Here is a tiny trained network, its code and every weight. The questions are about switching its units off for an input and a target symbol, where a switched-off unit gives its printed mean instead of its output.

import numpy as np


def w(rows, s, z=0):
    codes = np.array(rows[::2]) - 128.0
    scale = np.full(codes.shape[1], s)
    scale[-1] = z or s
    return codes * scale


def f(y):
    return np.maximum(y, 0)


def softmax(a):
    e = np.exp(a - a.max(-1, keepdims=True))
    return e / e.sum(-1, keepdims=True)


def log_softmax(a):
    a = a - a.max(-1, keepdims=True)
    return a - np.log(np.exp(a).sum(-1, keepdims=True))


def net(x, mask):
    ids = ['ΦΩαβγδζημστ'.index(c) for c in x.split()]
    T = len(ids)
    res = E[ids] + P[:T]
    r = res
    for j in range(3):
        rows = slice(3 * j, 3 * j + 3)
        q, k, v = (r @ M[0][rows].T for M in (Q, K, V))
        z = softmax(np.where(np.tri(T) > 0, q @ k.T / 3**0.5, -1e9)) @ v
        o = O[0][rows]
        res = res + np.where(mask[j], z, o[:, -1]) @ o[:, :-1]
    y = f(res @ A[0][:, :-1].T + A[0][:, -1])
    res = res + np.where(mask[3:7], y, B[0][:, -1]) @ B[0][:, :-1]
    return log_softmax(res[-1] @ U[:, :-1].T + U[:, -1])


Q, K, V, O, A, B = {}, {}, {}, {}, {}, {}
E = w([
[94,191,138,107],'Φ',
[103,124,134,95],'Ω',
[107,148,132,90],'α',
[83,88,120,104],'β',
[140,182,147,87],'γ',
[117,88,149,114],'δ',
[107,124,120,91],'ζ',
[52,144,130,114],'η',
[180,5,134,108],'μ',
[71,154,97,97],'σ',
[227,117,159,93],'τ',
],0.014)
P = w([
[169,129,182,234],'0',
[73,119,182,63],'1',
[141,100,71,192],'2',
[144,146,43,97],'3',
[94,131,170,65],'4',
[138,83,97,198],'5',
[154,150,21,74],'6',
[112,104,169,82],'7',
[143,65,99,191],'8',
[174,133,10,60],'9',
[156,83,181,89],'10',
[153,52,100,183],'11',
[189,172,21,45],'12',
],0.013)
Q[0] = w([
[125,99,168,142],'head 1',
[112,38,152,173],'head 1',
[133,38,92,109],'head 1',
[102,118,157,3],'head 2',
[66,119,200,246],'head 2',
[72,90,157,179],'head 2',
[184,119,32,163],'head 3',
[159,142,163,125],'head 3',
[106,95,186,249],'head 3',
],0.012)
K[0] = w([
[125,99,169,108],'head 1',
[143,85,142,190],'head 1',
[179,81,58,118],'head 1',
[150,161,185,208],'head 2',
[127,144,5,121],'head 2',
[166,97,54,123],'head 2',
[196,113,176,151],'head 3',
[121,123,82,154],'head 3',
[149,92,72,46],'head 3',
],0.019)
V[0] = w([
[94,121,58,182],'head 1',
[164,105,141,191],'head 1',
[105,196,153,124],'head 1',
[186,143,219,133],'head 2',
[163,108,131,183],'head 2',
[78,77,121,40],'head 2',
[159,254,145,80],'head 3',
[192,19,137,113],'head 3',
[49,121,129,178],'head 3',
],0.013)
O[0] = w([
[201,176,138,154,117],'head 1',
[108,209,76,105,100],'head 1',
[143,48,85,145,47],'head 1',
[195,89,131,163,253],'head 2',
[132,51,166,130,198],'head 2',
[68,104,37,98,8],'head 2',
[254,189,148,127,104],'head 3',
[98,14,86,162,159],'head 3',
[11,198,167,38,142],'head 3',
],0.0088,0.0048)
A[0] = w([
[140,33,174,137,1],'neuron 1',
[88,119,24,229,58],'neuron 2',
[118,128,193,254,152],'neuron 3',
[103,35,138,44,144],'neuron 4',
],0.0084,0.0062)
B[0] = w([
[107,170,254,113,199],'neuron 1',
[102,238,170,243,232],'neuron 2',
[170,92,49,2,200],'neuron 3',
[123,180,114,119,255],'neuron 4',
],0.0077,0.0073)
U = w([
[158,53,124,155,3],'Φ',
[61,65,67,36,123],'Ω',
[93,89,148,85,180],'α',
[114,108,71,82,194],'β',
[120,108,93,100,142],'γ',
[58,203,230,56,97],'δ',
[140,149,93,114,164],'ζ',
[103,192,80,67,137],'η',
[82,120,207,191,93],'μ',
[131,254,202,137,175],'σ',
[199,147,86,223,93],'τ',
],0.0073,0.0031)

Each question gives the input, a string of symbols that net reads in full, and the target symbol t.
The units are the heads (3 rows each of Q, K, V and O) and the neurons (one row each of A and B). Each row of codes is followed by its name. A weight is (code - 128) times the scale printed after its matrix; where a second scale follows, it is the last column's (O, A, B and U).
mask holds one flag per unit, heads first, then neurons. A switched-off unit (its flag False) gives its mean, the last column of its rows in O or B, instead of its output. The means were averaged over made-up inputs and are rounded, as every weight is.
A unit's drop is (log p(t) with every unit on - log p(t) with that unit switched off) / (log p(t) with every unit on - log p(t) with every unit switched off).
The circuit of an input: a set's keep is (log p(t) with only the set's units on - log p(t) with every unit switched off) / (log p(t) with every unit on - log p(t) with every unit switched off). Starting from all 7 units, units are removed one at a time, each time the one whose removal leaves the highest keep (on an exact tie, the one counted first), for as long as the keep stays at least 0.8.
units of the circuit, in order: the units of the circuit, biggest drop first
unit that matters most: the unit with the biggest drop
k most important neurons: the k neurons with the biggest drops, biggest first
heads that matter: for each layer, one digit per head in row order, 1 if its drop is at least 0.15 and else 0, layers parted by /
input η δ σ μ, target δ: units of the circuit, in order : (head 3)
input τ τ Ω, target τ: heads that matter : 001
input μ Φ μ α σ β ζ, target μ: heads that matter : 001
input γ γ μ Φ Φ δ τ Φ δ Φ α μ, target μ: heads that matter : 011
input τ Φ Φ Φ, target Φ: units of the circuit, in order : (head 3; head 1)
input β η Φ Φ μ μ τ, target Ω: units of the circuit, in order : (head 3; head 2)
input τ Φ μ τ β ζ β σ Φ μ, target Φ: heads that matter : 011
input μ η μ γ, target μ: units of the circuit, in order : (head 3; neuron 2; neuron 1)
input β Φ σ ζ, target Ω: units of the circuit, in order : (head 3; neuron 2)
input τ α ζ β Φ μ τ ζ α β, target Φ: units of the circuit, in order : (head 2; head 3)
input γ μ δ γ Ω Φ η, target τ: units of the circuit, in order : (head 3; head 2; head 1)
input ζ ζ Ω μ μ ζ, target μ: units of the circuit, in order : (head 3; neuron 2)
input μ δ Φ, target μ: units of the circuit, in order : (neuron 2; head 3)
input μ τ α β, target μ: units of the circuit, in order : (head 3; neuron 2)
input Φ δ τ δ α σ δ τ Φ β δ Φ δ, target σ: heads that matter : 011
input τ ζ Φ μ β Φ η, target Φ: unit that matters most : head 2
input μ δ β μ μ μ α, target μ: units of the circuit, in order : (head 3; neuron 2; neuron 1)
input Φ τ δ, target τ: heads that matter : 101
input η Φ α η δ τ τ μ τ τ Φ Φ, target τ: heads that matter : 011
input Φ η Ω Ω, target σ: heads that matter : 011
input Φ Φ ζ η δ Φ β ζ δ Φ α γ μ, target σ: units of the circuit, in order : (head 3)
input η δ β α δ μ Φ Φ Φ β, target δ: heads that matter : 001
input μ β τ Φ δ Φ Φ, target μ: 3 most important neurons : (neuron 2; neuron 1; neuron 3)
